Below is a small trained network, with its code and all its weights. Each question gives an input and a target symbol and asks what happens when units are switched off, that is, made to give their printed mean instead of their output.

import numpy as np


def w(rows, s, z=0):
    codes = np.array(rows[::2]) - 128.0
    scale = np.full(codes.shape[1], s)
    scale[-1] = z or s
    return codes * scale


def norm(h):
    return h / np.sqrt((h * h).mean(-1, keepdims=True) + 1e-5)


def f(y):
    return y / 2 * (1 + np.tanh(0.7978845608 * (y + 0.044715 * y**3)))


def softmax(a):
    e = np.exp(a - a.max(-1, keepdims=True))
    return e / e.sum(-1, keepdims=True)


def log_softmax(a):
    a = a - a.max(-1, keepdims=True)
    return a - np.log(np.exp(a).sum(-1, keepdims=True))


def net(x, mask):
    ids = ['βγδεηθμπσφω'.index(c) for c in x.split()]
    T = len(ids)
    res = E[ids] + P[:T]
    q, k, v = (norm(res) @ M[0].T for M in (Q, K, V))
    z = softmax(np.where(np.tri(T) > 0, q @ k.T / 2**0.5, -1e9)) @ v
    res = res + np.where(mask[0], z, O[0][:, -1]) @ O[0][:, :-1]
    y = f(norm(res) @ A[0][:, :-1].T + A[0][:, -1])
    res = res + np.where(mask[1:9], y, B[0][:, -1]) @ B[0][:, :-1]
    return log_softmax(norm(res)[-1] @ U[:, :-1].T + U[:, -1])


Q, K, V, O, A, B = {}, {}, {}, {}, {}, {}
E = w([
[134,109,97,180,94,170,191],'β',
[95,47,110,138,126,181,205],'γ',
[39,142,201,94,148,174,104],'δ',
[124,233,164,127,121,157,88],'ε',
[97,82,101,182,111,196,188],'η',
[188,83,59,193,165,193,110],'θ',
[209,129,156,175,144,150,3],'μ',
[114,132,203,106,48,101,190],'π',
[148,100,210,106,83,101,123],'σ',
[143,144,156,75,96,100,175],'φ',
[113,145,173,211,97,129,99],'ω',
],0.014)
P = w([
[185,66,140,141,149,84,129],'0',
[146,27,160,80,53,172,45],'1',
[109,231,40,130,134,91,195],'2',
[111,191,163,127,177,214,187],'3',
[91,149,141,59,60,247,79],'4',
[55,231,47,87,131,69,183],'5',
[148,173,165,142,164,201,193],'6',
],0.012)
Q[0] = w([
[72,108,27,96,68,57,59],'head 1',
[149,118,95,46,7,235,87],'head 1',
],0.016)
K[0] = w([
[120,216,169,99,108,241,126],'head 1',
[170,120,59,4,180,187,152],'head 1',
],0.017)
V[0] = w([
[50,130,154,255,106,132,80],'head 1',
[109,146,199,153,40,94,179],'head 1',
],0.022)
O[0] = w([
[112,91,180,236,7,64,176,42],'head 1',
[203,186,71,94,12,118,176,250],'head 1',
],0.011)
A[0] = w([
[185,151,144,105,159,165,159,151],'neuron 1',
[150,151,104,99,213,130,133,150],'neuron 2',
[90,116,82,84,134,129,57,26],'neuron 3',
[106,134,167,88,70,79,59,2],'neuron 4',
[138,194,61,134,234,5,142,86],'neuron 5',
[70,108,138,154,172,109,130,121],'neuron 6',
[124,106,155,175,135,126,181,221],'neuron 7',
[171,80,142,138,150,174,174,218],'neuron 8',
],0.024,0.0026)
B[0] = w([
[142,155,164,196,140,148,49,241],'neuron 1',
[163,33,169,86,92,134,221,252],'neuron 2',
[55,178,86,158,68,104,88,191],'neuron 3',
[212,169,156,170,213,135,163,145],'neuron 4',
[77,251,76,90,240,46,225,192],'neuron 5',
[212,130,78,142,94,78,94,149],'neuron 6',
[79,89,79,119,162,185,125,194],'neuron 7',
[103,196,182,128,137,86,122,171],'neuron 8',
],0.023,0.014)
U = w([
[42,211,198,168,138,117,39,68],'β',
[107,76,254,98,138,97,140,116],'γ',
[158,92,135,156,189,190,127,96],'δ',
[144,114,164,152,171,163,104,78],'ε',
[9,57,137,117,184,203,129,143],'η',
[140,26,109,101,190,97,117,238],'θ',
[111,97,42,132,158,83,23,212],'μ',
[134,149,83,46,45,180,57,142],'π',
[158,150,158,144,149,132,104,67],'σ',
[119,182,96,32,192,112,177,154],'φ',
[127,81,102,177,49,127,214,5],'ω',
],0.0076,0.0025)

Each question gives the input, a string of symbols that net reads in full, and the target symbol t.
The units are the heads (2 rows each of Q, K, V and O) and the neurons (one row each of A and B). Each row of codes is followed by its name. A weight is (code - 128) times the scale printed after its matrix; where a second scale follows, it is the last column's (O, A, B and U).
mask holds one flag per unit, heads first, then neurons. A switched-off unit (its flag False) gives its mean, the last column of its rows in O or B, instead of its output. The means were averaged over made-up inputs and are rounded, as every weight is.
A unit's drop is (log p(t) with every unit on - log p(t) with that unit switched off) / (log p(t) with every unit on - log p(t) with every unit switched off).
The circuit of an input: a set's keep is (log p(t) with only the set's units on - log p(t) with every unit switched off) / (log p(t) with every unit on - log p(t) with every unit switched off). Starting from all 9 units, units are removed one at a time, each time the one whose removal leaves the highest keep (on an exact tie, the one counted first), for as long as the keep stays at least 0.8.
units of the circuit, in order: the units of the circuit, biggest drop first
unit that matters most: the unit with the biggest drop
k most important neurons: the k neurons with the biggest drops, biggest first
input η η φ μ ω, target π: units of the circuit, in order => head 1; neuron 3; neuron 5
input ω θ η ω θ ε θ, target ω: units of the circuit, in order => head 1
input θ φ φ η θ η δ, target θ: units of the circuit, in order => head 1; neuron 6; neuron 1
input μ η π φ φ φ σ, target μ: units of the circuit, in order => head 1; neuron 6; neuron 2
input β φ ε δ ω θ η, target β: 2 most important neurons => neuron 8; neuron 2
input φ φ η φ η, target π: 2 most important neurons => neuron 3; neuron 5
input μ φ ω η η, target π: units of the circuit, in order => head 1; neuron 5
input β γ ω β, target β: units of the circuit, in order => neuron 2; head 1
input η φ ε δ, target η: units of the circuit, in order => neuron 7; head 1
input φ φ η θ η, target μ: units of the circuit, in order => neuron 6; head 1
input η θ η γ, target η: 3 most important neurons => neuron 7; neuron 5; neuron 1
input δ φ φ ω β, target π: 2 most important neurons => neuron 3; neuron 5
input γ φ ε η, target γ: 2 most important neurons => neuron 2; neuron 8
input η φ φ φ η η μ, target η: units of the circuit, in order => head 1; neuron 7
input η β δ, target η: 4 most important neurons => neuron 5; neuron 1; neuron 2; neuron 7
input θ γ η φ θ, target μ: unit that matters most => neuron 6
input β γ σ η η η, target η: 2 most important neurons => neuron 7; neuron 2
input φ φ β φ ε, target π: 3 most important neurons => neuron 3; neuron 2; neuron 5
input μ φ η η δ, target π: 2 most important neurons => neuron 3; neuron 5
input π φ φ β ω, target π: 2 most important neurons => neuron 3; neuron 2
input ω δ β β, target ω: most important neuron => neuron 1
